Below are the code and all the weights of a small trained network. Each question names an input and a class and asks about switching units off, where a switched-off unit gives its printed mean instead of its output.

import numpy as np


def w(rows, s, z=0):
    codes = np.array(rows[::2]) - 128.0
    scale = np.full(codes.shape[1], s)
    scale[-1] = z or s
    return codes * scale


def norm(h):
    return h / np.sqrt((h * h).mean(-1, keepdims=True) + 1e-5)


def f(y):
    return np.maximum(y, 0)


def log_softmax(a):
    a = a - a.max(-1, keepdims=True)
    return a - np.log(np.exp(a).sum(-1, keepdims=True))


def net(x, mask):
    res = np.array(x, float).reshape(1, 7) / 4 @ E
    u = 0
    for l in range(2):
        y = f(norm(res) @ A[l][:, :-1].T + A[l][:, -1])
        res = res + np.where(mask[u : u + 7], y, B[l][:, -1]) @ B[l][:, :-1]
        u += 7
    return log_softmax(norm(res)[-1] @ U[:, :-1].T + U[:, -1])


A, B = {}, {}
E = w([
[56,78,252,132,122,188,112,31,87,168],'x0',
[140,145,144,115,111,115,132,109,129,111],'x1',
[50,183,101,165,101,38,175,95,220,200],'x2',
[139,124,112,145,131,128,120,104,129,116],'x3',
[120,135,141,121,118,122,124,142,124,133],'x4',
[150,128,154,98,114,117,128,124,142,127],'x5',
[228,231,187,248,104,218,170,170,185,194],'x6',
],0.0037)
A[0] = w([
[9,82,230,183,150,157,125,58,171,133,7],'0.n0',
[96,76,182,139,91,253,127,53,96,152,171],'0.n1',
[200,151,218,184,154,195,151,108,190,201,107],'0.n2',
[177,194,142,242,135,176,149,135,134,218,140],'0.n3',
[204,191,33,91,205,127,149,200,103,107,34],'0.n4',
[233,141,169,186,102,183,189,187,114,166,155],'0.n5',
[41,226,125,177,78,20,181,81,251,224,29],'0.n6',
],0.0042,0.0011)
B[0] = w([
[185,114,204,57,144,98,145,70,65,209,195],'0.n0',
[255,147,166,57,114,113,109,162,112,167,212],'0.n1',
[128,168,147,107,211,91,98,152,95,116,214],'0.n2',
[98,194,176,96,145,89,108,145,156,68,221],'0.n3',
[195,131,203,106,97,109,141,117,74,187,200],'0.n4',
[66,138,58,162,160,122,70,149,182,75,215],'0.n5',
[101,24,29,173,55,200,192,110,133,132,253],'0.n6',
],0.0056,0.0061)
A[1] = w([
[168,120,142,138,117,168,94,175,123,71,12],'1.n0',
[102,84,87,68,132,128,81,138,66,60,160],'1.n1',
[184,156,78,160,113,48,145,212,126,104,6],'1.n2',
[205,145,33,123,110,77,183,189,96,129,116],'1.n3',
[136,170,114,127,156,190,185,153,187,124,190],'1.n4',
[207,120,148,102,117,254,104,180,80,53,71],'1.n5',
[63,55,95,68,142,76,101,71,73,81,138],'1.n6',
],0.0063,0.002)
B[1] = w([
[70,66,60,128,66,159,162,147,188,157,179],'1.n0',
[129,190,103,165,66,139,158,173,204,171,225],'1.n1',
[116,109,195,61,153,111,102,55,57,169,226],'1.n2',
[158,95,255,71,165,141,98,55,31,178,253],'1.n3',
[141,109,111,113,125,156,92,193,145,43,196],'1.n4',
[50,68,41,189,70,117,236,53,157,161,249],'1.n5',
[128,201,128,190,197,123,62,177,169,29,241],'1.n6',
],0.0063,0.0052)
U = w([
[178,79,250,57,202,98,100,59,2,191,122],'0',
[76,196,146,192,187,90,75,216,182,46,253],'1',
[33,55,60,214,49,187,217,93,185,151,5],'2',
],0.006,0.0029)

Each question gives the input, the list of numbers given to net, and the class t.
The units are the neurons (one row each of A and B). Each row of codes is followed by its name. A weight is (code - 128) times the scale printed after its matrix; where a second scale follows, it is the last column's (A, B and U).
mask holds one flag per neuron, layer by layer. A switched-off neuron (its flag False) gives its mean, the last column of its row in B, instead of its output. The means were averaged over made-up inputs and are rounded, as every weight is.
A unit's drop is (log p(t) with every unit on - log p(t) with that unit switched off) / (log p(t) with every unit on - log p(t) with every unit switched off).
The circuit of an input: a set's keep is (log p(t) with only the set's units on - log p(t) with every unit switched off) / (log p(t) with every unit on - log p(t) with every unit switched off). Starting from the 12 units with the biggest drops (on a tie, the unit counted first), units are removed one at a time, each time the one whose removal leaves the highest keep (on an exact tie, the one counted first), for as long as the keep stays at least 0.8.
circuit, biggest first: the units of the circuit, biggest drop first
unit that matters most: the unit with the biggest drop
k most important neurons: the k neurons with the biggest drops, biggest first
top k neurons in layer l: the k neurons of layer l with the biggest drops, biggest first
drop when u is switched off: that unit's drop, to one decimal
input [4,5,-7,8,1,-5,-3], class 2: unit that matters most -> 1.n5
input [-6,6,-6,3,0,-4,5], class 0: top 2 neurons in layer 0 -> [0.n4; 0.n6]
input [1,1,-5,7,-7,2,6], class 1: 3 most important neurons -> [0.n6; 0.n2; 0.n3]
input [7,-6,-8,1,-4,2,7], class 2: top 3 neurons in layer 1 -> [1.n5; 1.n3; 1.n0]
input [4,2,-8,-5,5,0,6], class 2: top 3 neurons in layer 1 -> [1.n5; 1.n6; 1.n0]
input [-7,3,-7,-4,5,-2,6], class 0: 2 most important neurons -> [1.n2; 0.n4]
input [-5,4,2,3,6,4,5], class 0: 2 most important neurons -> [1.n2; 1.n3]
input [5,-7,-6,0,-6,2,1], class 2: 2 most important neurons -> [1.n5; 1.n3]
input [6,-3,-8,4,5,-3,5], class 2: top 2 neurons in layer 0 -> [0.n5; 0.n4]
input [-5,0,0,-4,7,8,-7], class 1: 2 most important neurons -> [1.n6; 0.n1]
input [5,-6,7,-4,0,8,-5], class 2: top 2 neurons in layer 1 -> [1.n3; 1.n2]
input [4,5,5,-6,-6,4,-1], class 2: 2 most important neurons -> [0.n6; 1.n3]
input [7,-4,7,-5,-5,-7,-8], class 1: top 2 neurons in layer 1 -> [1.n6; 1.n3]
input [4,-6,3,-3,2,-6,-8], class 1: circuit, biggest first -> [1.n6]
input [-5,8,-6,-3,6,1,0], class 2: top 3 neurons in layer 0 -> [0.n1; 0.n0; 0.n2]
input [-7,-2,-5,8,-3,-5,1], class 0: top 2 neurons in layer 1 -> [1.n3; 1.n2]
input [-5,-3,-8,5,-1,-7,5], class 2: 2 most important neurons -> [1.n5; 1.n0]
input [2,4,-1,4,1,-4,4], class 1: 2 most important neurons -> [1.n3; 0.n5]
input [7,-3,4,0,-1,5,-8], class 1: top 3 neurons in layer 1 -> [1.n6; 1.n3; 1.n2]
input [-6,-5,-6,6,-4,-3,6], class 0: top 4 neurons in layer 0 -> [0.n4; 0.n6; 0.n2; 0.n3]
input [-2,-5,-4,4,3,0,1], class 2: unit that matters most -> 1.n5
input [-6,5,-7,8,-2,7,-2], class 2: top 3 neurons in layer 1 -> [1.n5; 1.n0; 1.n1]
input [5,-1,-7,-1,-8,0,3], class 2: 2 most important neurons -> [1.n5; 1.n3]
input [2,8,6,7,3,8,8], class 1: top 2 neurons in layer 1 -> [1.n5; 1.n4]
input [-1,4,4,-7,-3,4,-8], class 1: drop when 1.n6 is switched off -> 0.4
input [-1,-6,-5,7,1,7,-5], class 1: drop when 0.n1 is switched off -> 0.2
input [-6,-2,4,4,3,-7,0], class 0: unit that matters most -> 1.n3
input [1,-8,3,-3,5,3,-8], class 1: drop when 1.n6 is switched off -> 0.2
